[[114 128 125 138 122 127 127 129 130 130 132 132 126 126 124]
 [128 123 117 112 135 119 129 118 122 119 120 124 141 112 105]
 [113 111 132 133 121 140 139 138 122 119 124 137 131 143 133]
 [128 108 119 108 118 128 124 119 124 113 128 138 123 116 133]
 [105 117 135 138 136 129 150 128 117 134 129 112 146 134 124]
 [117 118 131 136 140 123 141 130 128 132 123 129 142 137 115]
 [142 100 132 144 111 120 125 115 138 108 135 125 117 144 139]
 [140 125 145 115 111 139 119 115 123 104 125 121 113 116 151]] | 113

[[124 122 129 112 114 123 126 126 135 133 122 123]
 [112 112 120 151 143 143 113 150 109 112 138 135]
 [128 132 126 124 121 127 111 130 130 140 134 128]
 [120 117 136 145 147 151 112 104 133 104 113 137]
 [126 132 124 112 123 113 111 136 125 136 140 124]
 [137 137 116 105  99 144 119 114 149 147 125 143]
 [137 145 132 114 140  98 130 131 118 146 141 117]] | 128

[[118 136 136 125 118 121 127 131 124 133 137 132 123 122]
 [130 129 128 126 129 134 131 123 132 123 129 127 128 135]
 [110 142 155 123 108 116 120 135 114 138 150 137 120 122]
 [130 129 128 127 129 130 130 127 128 128 129 128 128 130]
 [116 141 122 120 123 124 143 132 135 130 134 128 120 122]
 [126 129 131 127 126 127 127 129 126 129 130 129 127 127]
 [133 129 132 124 131 142 127 119 131 122 133 128 129 145]
 [110 139 155 122 108 116 120 133 114 136 150 136 121 124]
 [124 132 127 126 126 127 131 129 130 129 130 128 125 125]
 [127 141 122 120 135 147 154 119 150 122 132 127 120 141]] | 110

[[145 107 136 115 135 134 142 146]
 [115 154 126 157 118 119 116 125]
 [112 152 130 148 111 123 119 121]
 [136 117 139 115 121 132 135 134]
 [126 146 130 135 123 133 130 124]
 [130 114 126 117 130 126 129 131]
 [133 145 132 134 123 123 129 136]
 [124 141 129 132 138 127 131 125]
 [120 114 117 119 127 100 129 133]
 [127 123 115 116 127 108 133 133]
 [127 104 109 109 139 119 138 125]
 [123 151 150 142 121 146 120 131]] | 112

[[136 119 126 132 108 137 118 145 137 126 114 115]
 [130 137 129 137 125 142 118 133 141 126 111 132]
 [133 140 127 136 130 152 111 141 146 131  99 143]
 [133 126 128 138 109 140 117 139 141 122 112 115]
 [140 115 124 125 112 136 117 151 134 132 113 122]
 [135 123 125 124 126 135 121 142 132 134 117 133]
 [140 121 123 121 126 142 114 154 135 139 106 140]
 [135 121 127 133 109 137 118 143 137 125 115 116]] | 133

[[113 143 128 148 144 139]
 [130 116 128 144 100 125]
 [124 138 128 112 151 131]
 [115 138 128 154 137 137]
 [124 132 128 150 122 131]
 [124 140 128 112 156 131]
 [124 132 128 112 140 131]
 [136 125 128 101 132 124]
 [141 113 128 112 108 118]
 [135 123 128 110 127 124]
 [133 129 128 100 137 127]
 [116 142 128 141 144 137]] | 124
---
Q: [[122, 143, 105, 129, 135, 125], [119, 119, 136, 104, 137, 137]]
A: 137
Q: [[142, 155, 107, 108, 146, 120, 108], [112, 131, 122, 122, 136, 122, 144]]
A: 122
Q: [[154, 138, 102, 147], [122, 132, 137, 130]]
A: 137
Q: [[130, 141, 129, 119, 103], [128, 125, 129, 149, 114]]
A: 149
Q: [[122, 140, 111, 104, 121], [124, 116, 114, 100, 120]]
A: 100
Q: [[145, 99, 118, 116, 113, 111], [115, 152, 136, 100, 122, 120]]
A: 122
Q: [[152, 137, 106, 102], [149, 151, 128, 152]]
A: 128
Q: [[115, 128, 124, 120, 119, 150, 120], [127, 127, 149, 156, 141, 119, 123]]
A: 119
Q: [[141, 132, 104, 129, 134], [134, 118, 128, 127, 123]]
A: 127
---
[[134 136 147 126]
 [124 157 131 114]
 [114 108 128 133]] value 157, 108

[[113 135 150 125 145 132]
 [126 125 112 126 118 139]] value 150, 112

[136 124 126 140 133 150] value 150, 124

[142 124 129 125  99] value 142, 99

[127 104 114 129 122 144] value 144, 104

[131 124 130 129 132 152 127] value 152, 124

[[128 129 125 155]
 [125 129 122 136]] value 155, 122
---
[[108 124 128 134 140 120]
 [106 124 128 134 140 131]
 [120 128 121 135 135 135]] gives 140

[[121 128 106 125 118 121 119]
 [141 131 156 132 146 129 122]] gives 129

[[137 150 120 125 143 114 131]
 [135 146 117 123 145 112 133]] gives 112

[[130 129 130 129 144 129 140]
 [128 129 151 129 134 129 154]] gives 129

[[141 111  98 138]
 [122 130 133 127]] gives 133

[[112 143 121 123 138 125]
 [101 115 130 110 128  99]] gives 128
---
[[144 135 144 133 130 127 124]
 [139 106 111 145 133 129 102]
 [132 123 137 118 127 128 113]] yields 127

[[114 121 124 112 119]
 [108 145 149 115 154]
 [121 136 121 131 139]] yields 121

[[140 146 123 129 145 137 119]
 [100 145 148 127 132 110 119]
 [139 145 122 133 135 132 119]] yields 135

[[126 127 133 128 127]
 [131 131 130 127 116]
 [139 130 107 152 131]] yields 107

[[142 105 130 117]
 [113 139 125 136]
 [128 136 132 116]] yields 136

[[108 125 136 154]
 [121 122 140 140]
 [129 121 139 132]] yields 121

[[153 130 136 138]
 [145 126 136 133]
 [150 130 142 134]] yields 130

[[145 145 141 139]
 [111 104 108 115]
 [ 98 136 130 132]] yields 136

[[149 121 123 141]
 [139 122 131 134]
 [102 148 128 122]] yields 148

[[139 126 132 124 119 129]
 [113 117 113 109 143 129]
 [143 125 151 153 126 113]] yields 153
---
[152 120 128 118 131 124 144] ans = 131
[141 141 136 156 156] ans = 136
[120 135 152 111 137 127] ans = 111
[139 103 151 115 135] ans = 151
[101 128 127 128 128 131 129] ans = 128
[139 150 104 115] ans = 150
[133 131 135 102 116 137 133] ans = 116
[138 101 133 144 148 131] ans = 144
[126 128 155 129] ans = 128
---
Input:
111  146  123  111  129
144  128  128  128  153
148  113  134  143  135
Output: 135

Input:
127  126  123  128  129  144  149
131  126  124  120  125  127  149
125  133  132  102  128  133  149
Output: 149

Input:
150  136  118  155
104  149  129  105
133  139  124  134
Output: 134

Input:
136  120  144  125
127  139  121  102
123  142  111  121
Output: 121

Input:
126  121  128  129  129  127  114
135  129  126  129  132  129  100
132  130  135  123  123  129  147
Output: 147

Input:
140  105  131  142  115
127  131  129  126  130
124  134  129  123  137
Output: 137

Input:
124  120  115  125  149
129  127  134  118  134
129  118  111  136  140
Output: 140

Input:
135  122  134  135  103  131
146  123  131  118  115  137
144  121  129  113  123  131
Output: 131

Input:
128  128  151  112
129  156  128  122
116  122  106  132
Output: 132

Input:
129  126  123  153
119  127  148  119
100  118  122  106
Output: 106
---
111  134  145  128  125  121
123  152  123  132  123  133
142  143  117  125  135  101
==> 145

138  132  120  126  136
141  143  131  141  120
135  141  150  139  143
==> 120

133  127  110  134  128  126
119  129  103  134  123  122
127  130  108  130  132  125
==> 110

133  128  139  128  137  132  130
129  128  137  130  144  124  130
108  123  150  131  135  137  126
==> 139

131  131  153  104  138  124  136
133  124  145  152  131  113  125
133  133  109  140  136  143  129
==> 153

121  122  138  117  131
150  116  132  116  124
136  104  121  134  120
==> 138

122  133  133  116  146  122
103  123  133  128  141  120
113  127  133  128  141  122
==> 133
---
[124 103 152 134] ⇒ 103
[114 103 113 130 150 132 112] ⇒ 150
[119 148 155 143 137 116 139] ⇒ 137
[132 107 122 133 128] ⇒ 122
[138 154 150 147] ⇒ 154
[105 127 122 112 101] ⇒ 122
---
[[127 151  99 111 118]
 [119 134 119 124 107]] >> 124

[133 155 137 154] >> 137

[139 143 147 127 107 147 155] >> 147

[[124 149 139 101]
 [132 131 148 109]] >> 148

[149 149 120 118] >> 120

[[108 158 142 111 131 131]
 [128 142 141 116 132 127]] >> 132

[137 145 124 105 146 121] >> 146

[[108 122 127 152 118]
 [116 119 116 141 129]
 [116 120 123 136 120]] >> 136

[108 104 139 132 117 128] >> 117
